Each row of numbers stands for one thing and depends on some of the facts below. Use the named rows to name the rest.

How the things are related:
{balubril,brimu,bripla,broma,bruror,flanokik,gedror,ginu,kibre,kikir,kitutrek,klafe,klaplar,kletren,lazek,migus,mome,nelola,nokol,rebrom,rudro,sabrus,satrivo,stefos,stisu,stodro,tidrul,tridral,vapal,vedro,vekik,voka,zigrul,zutem} λ 576
{bato,bere,brestom,brifoskem,brikle,bugum,defes,dovas,drigik,droski,drudrin,drudrofu,druplim,duga,dusupir,duzir,fabuplir,fodren,foson,futrel,gana,geladu,golon,grafe,greples,grevinar,grugril,grulir,grunosto,gugo,klagra,kledom,kleger,klidrur,klilur,kurozak,leges,lodotrum,loze,mize,nostozer,novul,nutil,petan,plado,pleber,plelen,pliflun,plolu,pluver,poso,pudri,puski,rabem,raskoskis,ratrun,relestun,sagrar,sebebus,skigus,skogru,skovoga,stabrar,stamum,starin,stazer,stidra,stiplem,studel,tanok,tresto,trezis,tribrik,trodra,viklis,vonise,vopli,vostebol,vusos,zaduk,zeskal,zisota} λ 639
{belas,bozal,bunam,deflar,domus,feflo,flepupla,flukla,gimes,grupogrul,kibrok,kladrer,koves,kudrin,laflam,lagrel,levul,maske,mibraguk,nafuflam,nupir,pestol,plegras,riklede,riplel,rosetus,stestok,trosol,tuge,voton,zava,zista} λ 71
{bregisen,brezal,folin,moris,naboko,nokoflu,ridre,skezum,tretru,trole,tuflar} λ 557
{daklir,fulo,kelo,nedrek,pleski,ripesum,rizero,sezem,skeflu,vuruskis} λ 107
{driklur,gruse,kliklu,kufle,makobris,natafo,pegra,plemi,pogutrul,renistar,ripa,ruzik,trusilal,vudal} λ 678
{fudese,grege,guden,pasom,pudes,sustom,tripan,vidi,vosuk} λ 789
{balubril} θ pudri
{bato} θ lazek
{belas,kikir} θ kelo
{bregisen,skigus,zigrul} θ sezem
{brestom} θ zeskal
{brimu,klafe,natafo,satrivo,vidi} θ ginu
{bripla,fudese,ginu,klaplar,koves,lagrel,nedrek,pasom,trole,viklis} θ sustom
{bripla,flepupla} θ vapal
{broma,rebrom,ridre} θ stiplem
{broma,fudese} θ pluver
{bugum,grafe} θ levul
{daklir} θ zisota
{domus,tresto,trusilal} θ vostebol
{domus} θ maske
{dovas,flanokik} θ ridre
{driklur} θ bere
{driklur,maske,pleski} θ raskoskis
{drudrin} θ koves
{drudrofu} θ vosuk
{duga,plemi,trusilal} θ klafe
{duzir,klaplar,kurozak} θ klilur
{duzir,ginu,grugril,pluver,vudal} θ voka
{fabuplir,vedro} θ tanok
{fabuplir} θ kurozak
{feflo,ripesum} θ pleber
{flanokik,tresto} θ bato
{flukla,kibrok,nupir,poso} θ lagrel
{flukla} θ poso
{fodren,rabem} θ grugril
{fudese,kibre} θ fabuplir
{fudese,skeflu} θ skigus
{golon} θ bripla
{grege} θ stestok
{greples,grulir} θ voton
{grevinar,grugril} θ golon
{grevinar} θ broma
{grulir} θ domus
{grupogrul} θ gimes
{gruse,vopli} θ pogutrul
{guden,ripesum,sabrus} θ geladu
{guden} θ pasom
{gugo} θ plegras
{kibre} θ plado
{kladrer,klafe} θ mome
{kladrer,ripesum} θ viklis
{kletren,migus} θ duzir
{koves,mome} θ tretru
{laflam,ratrun} θ kletren
{mome,rosetus} θ nupir
{moris} θ skeflu
{moris,tidrul} θ gana
{naboko,nedrek} θ klidrur
{nafuflam} θ riplel
{nedrek,vudal} θ flepupla
{nedrek,rebrom} θ kibrok
{nokol} θ bregisen
{nokol} θ pegra
{nostozer} θ fudese
{nostozer} θ migus
{nostozer} θ vopli
{novul,zista} θ kliklu
{pegra,pluver} θ nedrek
{pleber,ruzik} θ satrivo
{plegras} θ pleski
{plemi,zisota} θ vidi
{pleski,stestok} θ skezum
{rosetus} θ renistar
{skigus} θ vudal
{stazer} θ driklur
{studel} θ leges
{tidrul} θ trusilal
{tribrik,zeskal} θ klaplar
{trole} θ sabrus
{tuge} θ ripesum
{vudal} θ starin
ζ 633 <- balubril,bregisen,brestom,bruror,flanokik,flukla,fulo,grupogrul,klagra,klaplar,kletren,klidrur,kliklu,mibraguk,nafuflam,nutil,pliflun,plolu,raskoskis,ratrun,ridre,ripesum,riplel,sebebus,skigus,skovoga,stestok,tidrul,tripan,trole,trusilal,vapal,vopli,vusos,zaduk,zista
ζ 374 <- bato,bozal,druplim,duga,flepupla,foson,ginu,gugo,kibre,kledom,lazek,nupir,pegra,pluver,riklede,rosetus,starin,trezis,tridral,trodra,trosol,vedro,viklis,voka,vosuk,zisota
ζ 532 <- belas,bugum,dusupir,futrel,gana,gimes,grafe,guden,kibrok,kleger,natafo,sezem,skezum,vekik,vudal
ζ 146 <- bere,bripla,kitutrek,petan,pleber,relestun,ripa,skeflu,stisu,vonise,vostebol,zigrul
ζ 402 <- brezal,domus,drudrin,drudrofu,fudese,golon,klafe,kudrin,levul,nelola,novul,rabem,rizero,skogru,sustom,tretru,vidi
ζ 1 <- brifoskem,brimu,broma,defes,deflar,dovas,drigik,droski,duzir,fodren,gedror,greples,grevinar,grugril,kikir,koves,kufle,kurozak,laflam,leges,lodotrum,loze,makobris,maske,migus,mome,moris,naboko,nedrek,nokoflu,nokol,pasom,pestol,plado,plegras,plelen,pogutrul,poso,pudes,pudri,puski,rebrom,renistar,rudro,sabrus,satrivo,stabrar,stamum,stefos,stidra,stiplem,stodro,studel,tanok,tresto,tribrik,tuge,voton,vuruskis,zava,zeskal,zutem
ζ 95 <- brikle,bunam,daklir,driklur,fabuplir,feflo,folin,geladu,grege,grulir,grunosto,gruse,kelo,kladrer,klilur,lagrel,mize,nostozer,plemi,pleski,ruzik,sagrar,stazer,tuflar
balubril π [futrel,kufle,levul,vekik]
bato π [grafe,skogru]
bere π [rizero,tuge,nutil,lodotrum]
bregisen π [zisota,bripla,tuge,natafo]
brimu π [kibre]
broma π [pudri,futrel,pleber,grulir]
daklir π [ripa,geladu,viklis]
defes π [klidrur,sagrar,kibre,raskoskis,fabuplir]
driklur π [zisota,grunosto,nutil,pestol]
droski π [klagra,flanokik,pliflun]
drudrofu π [vuruskis,gruse,lagrel]
dusupir π [nutil,raskoskis,tribrik,skezum]
duzir π [belas,ridre,sagrar]
gimes π [pleber]
ginu π [lazek]
golon π [fulo,grulir]
grugril π [dovas,domus,feflo]
guden π [gugo,grupogrul,trodra]
kikir π [gana,bugum,drigik]
kitutrek π [mibraguk,tuge]
kladrer π [skeflu,natafo]
klafe π [voton,vidi,ridre]
loze π [flukla]
makobris π [kleger,klaplar,lazek,brezal]
maske π [zisota,tanok,gana]
mize π [fodren,brikle,pluver]
moris π [ruzik]
nedrek π [flepupla,starin,drigik,vonise]
nelola π [brezal]
nokoflu π [vedro,vosuk]
nokol π [flanokik,rizero]
nupir π [laflam]
pasom π [kliklu,skeflu,stidra,natafo,brestom]
plelen π [flepupla]
plolu π [plegras,grunosto,voton,trezis]
pogutrul π [fudese,klilur,vekik,leges]
poso π [vuruskis,vosuk]
pudes π [lazek,bruror]
puski π [klilur,brezal,lagrel]
rabem π [flanokik]
relestun π [drudrin,brezal,grupogrul]
riklede π [druplim]
rosetus π [pleber,sabrus,laflam]
sezem π [brifoskem,tresto,vekik,folin]
skigus π [pliflun,flukla]
stabrar π [stidra,kledom,skezum,vopli]
stamum π [brestom,migus,raskoskis]
stazer π [sebebus]
stefos π [grafe,plado,vosuk,vopli]
stestok π [vidi,feflo]
stiplem π [brikle]
stisu π [nostozer,bunam,natafo,brestom,foson]
stodro π [fodren,vapal,tresto,skovoga]
tripan π [trusilal,lazek,plado]
vusos π [zisota,vapal,gana,deflar,lagrel]
zaduk π [greples,ripesum]
zava π [bozal,tidrul,renistar]
zeskal π [flepupla,nafuflam,stidra,vuruskis,vekik,grulir,trole]
zutem π [lagrel,trodra,domus,skogru,skezum,grulir,renistar]

Some rows with their names:
klaplar: [  7  36   5  -2   4   1  -3  28 -11  24 -17   4  16   3 -38 -25   1  16
  31  34 -41 -18   9   2  -8  22  12  29   5]
fudese: [  1  35   4  -4   2   8   4  28 -10  33   6  10  15 -18  -5 -24   2  15
  29   5 -22   3  -1 -14  -2   0  15  29   6]
grupogrul: [-14  11   0  -2  13  -1  11  13 -31  20   0  13  19  12  -9 -17  19  -4
   6  23  -3  -7  -5  -5 -10  14   7  15  23]
vosuk: [-15   4   3 -21  -2   1  -4   7  -1  26   5 -13  22   2   1  -2  17 -26
   4 -14  10   5  18 -23  -6 -12  15  -7  12]
drudrin: [ -8  12   1  -8  -2  -4  -1   9   0  17   5  28  12  -2   8  -9   2  13
   8   5 -11  -8 -12  -2   4  -1   3  23  20]
bugum: [  8   9   6   4  -2  -7   9  -4 -21  17  -5  28  23   3  -7 -10  29  -4
  -1  11   6 -13 -13   3   4   2   2  15  20]
bunam: [  0  -5   0  -2  20 -12  11   2   3   4  22 -22   1 -14 -22  23  31  -3
  -2   0  18  -4  15 -30  -6   5  12  -5   7]
stodro: [  3  10 -10 -30   5 -12  -4  -4  -3 -30 -15  -2  -9 -13  -7   7  11 -17
   1   3   4  -2  -4 -31  -4  -7  22  -4   8]
guden: [ -1  34   0  -4  -4  16   3  12 -36  -4 -14  25  15 -19  -4 -16  20 -14
  12  15   1   2 -11 -21   9   2  19  13  16]
vusos: [ 14  11  -9 -18   0 -27 -13  -5 -24 -33 -18  -9  -5 -19 -18   0  18 -25
  -5  12  17 -20   1 -24   6  -3  21   2  17]
gruse: [-29  14  10  11  15   9  14   4 -18   9  18   9  -4   0   2   4  34   7
  38   9   7  -2   0 -23 -14   4  21  31  25]
grulir: [-19  10  -8  11   5  -9  13  -2 -12  25  28  14  10   0  -1   1  22  24
   7   8   7 -23   2  -7  -1   8  18  35  32]
gana: [  9  -2   5  -7  -3 -18  -1 -13  -8  20  -3 -14  20   6 -15   2  32 -24
  -8  -4  16 -22   5  -4  -6  -8  10  -5  14]
kikir: [ -1  21  -4 -12   8 -13  15   7 -21 -15 -16  28  -1 -19  -4   0  19   7
   9  18  -2   7 -21 -24   1  -5  15  20   7]
dovas: [ -3   4   6  -1   7 -14  13   6 -13  11   0  28  10  -3   5  -7  11   9
   3  11  -1  -9 -15  -1   0  -2  -1  23  25]
duzir: [ 17   8  12   0   6  -9   7  17 -18 -20  -6  36   2 -23  -6   2  11   9
  -1  19  -1  -1 -26 -14  10   4 -11  19  13]
flepupla: [ -7  29   1   3   3  -5   9   7  -4  38   6  24  25   5   2 -15  23   5
  13   4   4   6  -1 -16   2  -4   9  22   4]
nokol: [  3   9   9  -5  11  -7  17  15 -18 -20 -15  33   1 -16 -14   9  14   9
  -1  20  -4  12 -24 -14  -1   2  -1  10   5]
vostebol: [  4 -19   1 -23  10 -16  -4   4   3 -11   3  -5  -7  -9  -4  11   2 -10
  -6  -2   1 -14  -6 -11  -3  -2   4  -6  20]
flanokik: [ -5  -7  13   6  16  -9  24  17 -28  14  -8  17  18   8 -25   1  27  11
  -2  28  -4   3 -12   5 -16  13  -7   9  23]
vuruskis: [-11  -3  10 -18  12 -23  -5 -11   1  18   2 -23  -2  18   4  -2  23 -18
  23  -3  10  -5   5 -22 -27 -14  23   2  14]

Which thing is each row?
No name comes twice in this set of rows, the named rows included.
[-18   6   1   7  12  20  15  23 -20   0  21  17   7 -23  -9  10  14  15
   6  16   0   4  -4 -22   5  13   7  16  25]	grege
[-12  -7  -1 -12  17   4  -2   6   9 -15  17 -10  -7  -4 -20  24  15  -6
  -1   7   5 -10  15 -25   0  10  14  -7  14]	tuflar
[  6  17  -1  -7   1 -10   3   9 -20 -17  -5  41   2 -17   7  -7  11   8
   0  17   0  -5 -28 -19   8   4  -2  27  19]	grugril
[-14   0 -11 -12   2 -11  -8  -8   7   9  22 -18   2   0 -11  13  13   0
   1  -2   7 -29  20 -11  -3   3  24   9  19]	klilur
[  2  -8  -1 -15   2 -23 -12  -1 -15   3  -1 -17   9   6 -17   0  18 -24
  -6   6  10 -27   9  -4  -8   3  10  -4  23]	skovoga
[  3   9  11  -5 -11   2  -4  10  -5   0   2  46  23   1   1   1  18  -1
  -2   6   1   0 -16 -12   8   5 -15  20  19]	duga
[ 14   8  12   7   9 -23  13   8 -14  19   1  17   8 -12  -8  -2  18  12
   3   9   2  -7 -14  -2   1  -2  -4  23  10]	tribrik
[  2   0  -5 -18 -10 -11 -13 -15  -3  14  -4 -13  18  15  -5  -4  20 -25
  -5  -4  10 -25   9  -5  -2  -4  21  -3  22]	futrel
[  5  26   2  14  16  -2  19  10 -22 -13  14  19  -5 -29 -17   8  28  15
   5  20   9   2  -8 -35   9  13   7  23   4]	kladrer
[ 29   9   2 -11  -6 -17 -10 -12 -14 -25 -15  -2   2 -17 -18   6  30 -30
  -9   3  21 -16  -5 -19  12 -10   8  -9   3]	dusupir
[-11   6  -6 -37   2  -4  -9   1  12 -14 -10   1  -4   0  -2   7   7 -16
   2  -2   1  -1   0 -25  -7  -8  23  -7   9]	nelola
[ 29  30  12 -26   0   8 -27  33  23  18  -3 -34   2 -27 -36 -13 -15  -4
  29  -5 -41  -4  23 -29  -2   2   7   3 -17]	sustom
[ -7  -2  12  10  25 -11  25  16 -34  16  -6  21  16   8 -16  -3  28   4
   2  28   3   0 -14   1  -9  12  -6  11  20]	ridre
[ 13  10  13   8 -11 -20   8   1  -6  28  11  32  32   5  -1   0  39   5
  -6  -1  12   2 -11 -17  -5   1 -19  32  10]	zisota
[-17   2  20   2   9   9   4  10 -38   3   0  16   9  20   5 -10  32 -13
  24  26  -8   5 -14 -19 -26  14   0  27  32]	trusilal

Now the same things, written a new way:
Known rows:
trezis: [  0   2  -8   8   2   5  -3  -5  -7   0  -5   0  -1  -1  11  -1   3  -2
 -11  13  10  -2  -9 -10  -6   3 -25]
loze: [-16   0  -4  -7  18  -5   9  -1   0   9  17  -4  -6   2  -1   6 -12  -6
   3   5  -2   7  -5   0   5  -3 -21]
vidi: [ 22  17  44 -10 -23 -20  16   0  -2  -6 -39  33   7   5 -17  -4  -6 -11
   4  -9  -9 -12  -1  -1  -3   0  36]
zisota: [ 18  10  14  16 -10 -10   1 -12   4   0 -16  20   6   6   3  -3   9  11
   3  -1  18  -6   0  -6  -4   8   1]
klagra: [ -5   3 -21   0  -4  11   2   5   2  -1   5   2   0  -2  10  -1  -3  -6
  -9   1   5  -2   5  -8   5   1   7]
broma: [-11  -3  34   3   7 -11   7  -1   4   3  11  -4  -1   4 -11   1   1   8
  15  -2   7   3   4   5   5 -13  13]
tretru: [-10   4 -23 -13  10   0  13  -1  -5  -3  -2  -3  -4  -1   6   3  25  -3
  -1  -1  -9   8   4   8  -5   0  -8]
petan: [-11  -2 -23 -12  12  -4   0  -1 -10  -1   8   9   2   0   5  -2   5  -8
   1   4  -5   5   3  -1  -1  -2   8]
stisu: [-15 -18   8 -10  12  -8  -2  -1 -13  -5  30  -7   3  -1   2   1   6  -8
   8   8  -6   8   8  10   2  -7  13]
rizero: [ -5  -2 -30  -7   0   3   2   2 -11 -11   4   2   4  -4   6  -2   4 -13
  -8   3 -15   0  11   7  -3   3  25]
gruse: [ 17   5   0   7 -15   3  -3   0   2  -2 -16   1   1   1   2   1   5   2
  -9  -3  -8  -6  -3   0  -1  11  -7]
gugo: [ 12   1  15  -4 -18   4 -15   2  -3   2  -4   9   5   3   7  -5  10  10
   0  -7   2  -4  -1  -8   1   3  14]
tridral: [ -4 -13  13   7   1   2  -8  -5  -7  -5  14 -17   2   0  11  -1   0   2
   0  11   9   1   2   1  -1  -3 -12]
bugum: [ 11   2   8  -1 -17   0  -8  -3  -4  -5 -15  -1   4   3   6  -1 -10   8
  -9   5  -6  -8  -8   1  -9   6 -18]
vapal: [-12  -4   1  14   1  13   1   3   2  -7   2 -13   0  -5   8  -2 -13  -4
  -3   3  25   0   6   1   1  -8  10]
studel: [ -2   3   2 -11   6  -7   1   2  -2   3   8   5  -2  -1  -4  -1 -10 -12
   4   2  -3  -2  -3  -2   2   1  15]
kladrer: [ 10  -5  26  -8 -13  -5  -5   4   4   4   1  -9   2   6 -13   5  -3  12
   4  -7 -21  -1  -6   6   4   1 -16]
drudrofu: [ -6  -1  -1 -20   7 -14  12   1  -4  -1   3   2   1   3  -9   6  -6  -6
   5   3 -24   5   1  11  -2  -3  -1]
drudrin: [ -1   5 -12 -11  -5   3   5   2  -2  -5 -20  11   2  -1  -4  -2  -6   1
  -1  -3   1  -1   3   3  -7  -3  24]
futrel: [  6  -1 -10   2 -14   7  -9  -2  -5  -4  -6  -4   4   2  16   0   4  10
 -12   8  -1  -3  -4  -7  -3   6 -23]
maske: [  3  -5  27  -9   4 -12   2   2  -2   4  18   4   0   2 -13   1  -2 -13
   8  -4 -15   2   0   2   8   0  18]

Which thing is each row?
No name comes twice in this set of rows, the named rows included.
[ -1  -7  21   6 -15  13  -9   2 -10  -8  -2 -24   3   0  16  -1 -10   7
 -10  15   8  -3  -5  -1  -5  -4 -24]	vekik
[-13   5  -6  -3  19  -3  10  -2   0   9  11  -1  -9   3   6   5  17  -1
   6  -2   5   9  -4   1   4  -2 -21]	nokoflu

The same things again, as new rows of numbers:
Known rows:
domus: [ 3 -8 -9  4 -3 -4 -6 22 -9 10 -4 -4 15 -4 -5]
rizero: [ 23 -13  -1   7  -2  -5  -3   1  -5   9 -23 -11   5  -8 -10]
rebrom: [ -9 -18  26   0  -6   2  -9 -12  -3  -8 -20   6 -28   4  -7]
klagra: [  8 -21  -6  -1  -6 -11  -7  14 -11   6   0  -4   3  -5  -5]
drigik: [  4 -12   6   7  -2  -7  -2  12  -6  12  -2   0  -2  -6  -3]
duga: [-15 -22   8 -10   2   1 -12  -4  -5 -20  -3   9 -28   6 -12]
daklir: [ -6 -15  21   4   5  14   4 -25  12  -6 -33   7 -20   9 -15]
koves: [ -3  -8 -11   6   1  -1   1  11  -6   7  -2  -4  14   1  -2]
leges: [ 22  -9 -46  -1   9 -23   5  -2 -37  70  16 -10  -9 -14   1]
trezis: [  8 -21  -7   0   7 -12   0  13  -8   0   8   3  -8  -7  -9]
kletren: [ 11 -27   1   1  -8 -11  -2  -3  -8   0  -7  -6  -2  -2  -5]
tresto: [-13 -11  23  -1  -5   3 -18   5  -3  -3 -13   8 -25   1  -9]
gugo: [ -9 -19   9  -9   3  -2 -14   6  -6 -15  -3  10 -31   1 -13]
bruror: [ 15 -25   2   1  -8 -14  -5   7 -10   7  -6  -4  -4  -7  -7]
grugril: [ -1 -19   3   6  -2  -5   8  -4  -3   5  -2  -5   6   3   0]
vostebol: [ 10 -16  -1  13  -5 -19  24  14 -16  28   7 -14  46  -9  -1]
stefos: [  7 -23   5   9  -2  -9  12 -12  -3   8  -8  -6   1   1  -1]
ruzik: [-18 -41  -5  28  -1  25 -16 -29   8   3 -29  33  -4  -9 -20]
kurozak: [  1 -16   3   9  -2  -8   4   4  -4   9  -1  -3   4  -2  -1]
vusos: [  5 -26 -11   0  -6 -10   3  -2  -9   3   3  -9  10   3  -1]
petan: [ -6 -16  13   4  -8  -9  10   6 -17  15  -4  -6  19  -1  -6]

Which thing is each row?
No name comes twice in this set of rows, the named rows included.
[ -7 -17   9  -9  -8   3 -24   4  -6 -10 -15   1 -21   2 -13]	trole
[  6 -13 -20  -2  -3  -6 -11  21 -11   7  -1  -6  12  -3  -6]	mibraguk
[  2 -18  25   5 -11 -11   6   7 -16  14 -13  -3  10  -8 -10]	bripla
[ -1 -11 -15   7   2  -4   8   4  -3   8   1  -7  21   4   1]	maske
[-17 -14  22  -1  -5   5 -12  -4  -3  -6 -13   5 -23   6  -6]	grevinar
[ -4 -13  17   3  -9  -8   4  14 -17  16  -5  -4  15  -6  -8]	vonise
[ 26 -17 -10   3  -2  -8  -7   3  -8   4 -20 -12   3  -8 -12]	fulo
[ 38 -14 -15  20   3 -21  18   9  -5  22 -13  -8  25 -17  -2]	renistar
[ 23 -14   0  23   0 -18  18  28   3  13   9  -8  35 -14   2]	pudri
[  3 -11 -11  24   1  -7 -33 -22 -47 -20 -17 -19  16 -21  -5]	ripesum
[  0  -9  19   3   0   4 -14 -10   0  -9 -37  12 -33   0 -11]	natafo
[-16 -14  21  -5 -10   4 -20   6  -7  -4 -16   6 -22   2 -10]	drudrin
[ 14 -10  13   7  -6  -5   5   2 -13  13 -27 -12  18  -8 -14]	skeflu
[-15 -18 -11 -11   6   4  -5  -5  -5 -19  -1   3 -11  12  -9]	rosetus

